Below is a small trained network, with its code and all its weights. Each question gives an input and a target symbol and asks what happens when units are switched off, that is, made to give their printed mean instead of their output.

import numpy as np


def w(rows, s, z=0):
    codes = np.array(rows[::2]) - 128.0
    scale = np.full(codes.shape[1], s)
    scale[-1] = z or s
    return codes * scale


def f(y):
    return y / 2 * (1 + np.tanh(0.7978845608 * (y + 0.044715 * y**3)))


def softmax(a):
    e = np.exp(a - a.max(-1, keepdims=True))
    return e / e.sum(-1, keepdims=True)


def log_softmax(a):
    a = a - a.max(-1, keepdims=True)
    return a - np.log(np.exp(a).sum(-1, keepdims=True))


def net(x, mask):
    ids = ['ΘΨδζπτω'.index(c) for c in x.split()]
    T = len(ids)
    res = E[ids] + P[:T]
    u = 0
    for l in range(2):
        q, k, v = (res @ M[l].T for M in (Q, K, V))
        z = softmax(np.where(np.tri(T) > 0, q @ k.T / 2**0.5, -1e9)) @ v
        res = res + np.where(mask[u], z, O[l][:, -1]) @ O[l][:, :-1]
        u += 1
        y = f(res @ A[l][:, :-1].T + A[l][:, -1])
        res = res + np.where(mask[u : u + 4], y, B[l][:, -1]) @ B[l][:, :-1]
        u += 4
    return log_softmax(res[-1] @ U[:, :-1].T + U[:, -1])


Q, K, V, O, A, B = {}, {}, {}, {}, {}, {}
E = w([
[50,174,188,158,109,179],'Θ',
[68,166,16,202,105,20],'Ψ',
[91,127,135,131,47,191],'δ',
[66,30,68,160,64,124],'ζ',
[22,187,98,102,29,93],'π',
[169,79,230,151,227,97],'τ',
[200,77,190,131,3,132],'ω',
],0.016)
P = w([
[87,187,112,248,106,238],'0',
[96,122,67,160,106,195],'1',
[107,111,81,146,96,172],'2',
[93,116,115,104,116,166],'3',
[100,112,133,88,115,139],'4',
[95,106,153,63,123,121],'5',
[88,100,183,56,122,91],'6',
[86,97,201,52,118,69],'7',
[82,99,227,51,110,44],'8',
],0.012)
Q[0] = w([
[49,103,161,196,8,78],'L0H0',
[27,27,189,81,93,254],'L0H0',
],0.0081)
K[0] = w([
[151,148,188,148,103,87],'L0H0',
[151,125,179,10,119,12],'L0H0',
],0.011)
V[0] = w([
[56,244,37,20,52,194],'L0H0',
[226,2,182,159,122,237],'L0H0',
],0.006)
O[0] = w([
[135,113,154,215,71,57,203],'L0H0',
[149,57,126,146,118,254,253],'L0H0',
],0.0099,0.0023)
A[0] = w([
[220,66,188,143,143,106,49],'L0N0',
[93,118,139,94,112,97,150],'L0N1',
[171,142,250,126,112,155,251],'L0N2',
[166,190,132,202,99,101,64],'L0N3',
],0.012,0.0019)
B[0] = w([
[105,159,38,100,87,254,181],'L0N0',
[137,121,66,55,112,157,196],'L0N1',
[47,129,131,97,58,155,255],'L0N2',
[154,156,176,150,137,39,220],'L0N3',
],0.0092,0.0089)
Q[1] = w([
[69,148,69,92,86,225],'L1H0',
[89,80,253,92,15,158],'L1H0',
],0.0069)
K[1] = w([
[110,141,97,31,72,96],'L1H0',
[92,1,162,57,124,109],'L1H0',
],0.0079)
V[1] = w([
[223,118,254,64,20,169],'L1H0',
[222,66,170,151,241,99],'L1H0',
],0.0051)
O[1] = w([
[222,184,119,239,26,13,171],'L1H0',
[77,90,254,85,116,64,7],'L1H0',
],0.0091,0.018)
A[1] = w([
[204,230,41,87,117,182,16],'L1N0',
[150,112,178,167,70,67,95],'L1N1',
[187,93,145,74,60,167,2],'L1N2',
[143,1,117,143,84,144,187],'L1N3',
],0.0084,0.00083)
B[1] = w([
[115,66,215,156,195,123,252],'L1N0',
[182,121,193,7,130,141,157],'L1N1',
[124,197,83,115,130,102,165],'L1N2',
[51,104,124,118,151,73,165],'L1N3',
],0.011,0.025)
U = w([
[133,253,53,192,151,133,200],'Θ',
[20,187,142,162,202,81,22],'Ψ',
[177,84,79,125,35,183,227],'δ',
[22,147,3,137,48,151,173],'ζ',
[70,33,207,90,95,68,89],'π',
[83,49,181,67,218,155,202],'τ',
[120,15,194,215,158,72,3],'ω',
],0.0061,0.0045)

Each question gives the input, a string of symbols that net reads in full, and the target symbol t.
The units are the heads (2 rows each of Q, K, V and O) and the neurons (one row each of A and B). Each row of codes is followed by its name. A weight is (code - 128) times the scale printed after its matrix; where a second scale follows, it is the last column's (O, A, B and U).
mask holds one flag per unit, layer by layer, with each layer's heads first. A switched-off unit (its flag False) gives its mean, the last column of its rows in O or B, instead of its output. The means were averaged over made-up inputs and are rounded, as every weight is.
A unit's drop is (log p(t) with every unit on - log p(t) with that unit switched off) / (log p(t) with every unit on - log p(t) with every unit switched off).
The circuit of an input: a set's keep is (log p(t) with only the set's units on - log p(t) with every unit switched off) / (log p(t) with every unit on - log p(t) with every unit switched off). Starting from all 10 units, units are removed one at a time, each time the one whose removal leaves the highest keep (on an exact tie, the one counted first), for as long as the keep stays at least 0.8.
circuit, biggest first: the units of the circuit, biggest drop first
k most important neurons: the k neurons with the biggest drops, biggest first
top k neurons in layer l: the k neurons of layer l with the biggest drops, biggest first
input Ψ δ Θ Ψ Ψ, target Ψ: circuit, biggest first => [L0H0; L0N3]
input δ τ δ, target τ: circuit, biggest first => [L0H0; L1N0]
input ω Θ ζ δ, target ζ: top 2 neurons in layer 0 => [L0N0; L0N3]
input Θ Θ ζ Θ τ π, target τ: circuit, biggest first => [L1N0; L0H0; L1H0]
input Θ Ψ ω δ Θ τ ω, target ω: circuit, biggest first => [L1N0; L1H0; L0N0]
input τ Θ ζ Θ δ Θ Θ τ Ψ, target τ: circuit, biggest first => [L0H0; L1H0]
input Ψ Θ ω ζ Θ, target ω: circuit, biggest first => [L0N2; L0H0; L1H0; L1N0]
input Θ π π π π δ Θ ζ, target ζ: top 2 neurons in layer 0 => [L0N1; L0N3]
input π Θ Ψ, target π: circuit, biggest first => [L0N3; L0H0; L1N1]
input ω ω ζ Ψ, target ω: circuit, biggest first => [L1N0; L0H0; L0N2; L1H0]
input Θ Θ Ψ δ Θ τ ω Θ ζ, target ω: circuit, biggest first => [L0N2; L1H0; L1N0; L0H0]
input Θ τ π, target τ: circuit, biggest first => [L1N0; L1H0]
input Θ π ζ δ ζ Θ Θ Θ δ, target δ: circuit, biggest first => [L1H0; L0N2]
input ζ π π Ψ ω τ, target ω: top neuron in layer 1 => [L1N0]
input π Θ Ψ δ Θ ζ Θ Θ, target ζ: circuit, biggest first => [L1N0; L0N2]
input δ τ Θ ζ Θ, target ζ: 3 most important neurons => [L1N0; L0N2; L0N0]
input Θ τ Θ Ψ Θ ζ ω ω π, target ω: most important neuron => [L1N0]
input Θ ζ δ ζ δ Θ Ψ Θ δ, target δ: 2 most important neurons => [L1N3; L0N0]
input Ψ Θ Ψ, target Ψ: 4 most important neurons => [L0N3; L0N2; L1N0; L0N0]
input τ Θ ζ π π π π ζ, target π: most important neuron => [L1N1]
input ζ π ω, target ω: 4 most important neurons => [L1N0; L0N2; L0N0; L1N3]
input ζ π ζ π δ δ, target π: 3 most important neurons => [L0N3; L0N0; L0N2]
input ω Θ ζ, target ω: 2 most important neurons => [L0N2; L0N3]
input Θ π δ, target π: 4 most important neurons => [L1N1; L0N3; L0N0; L1N2]
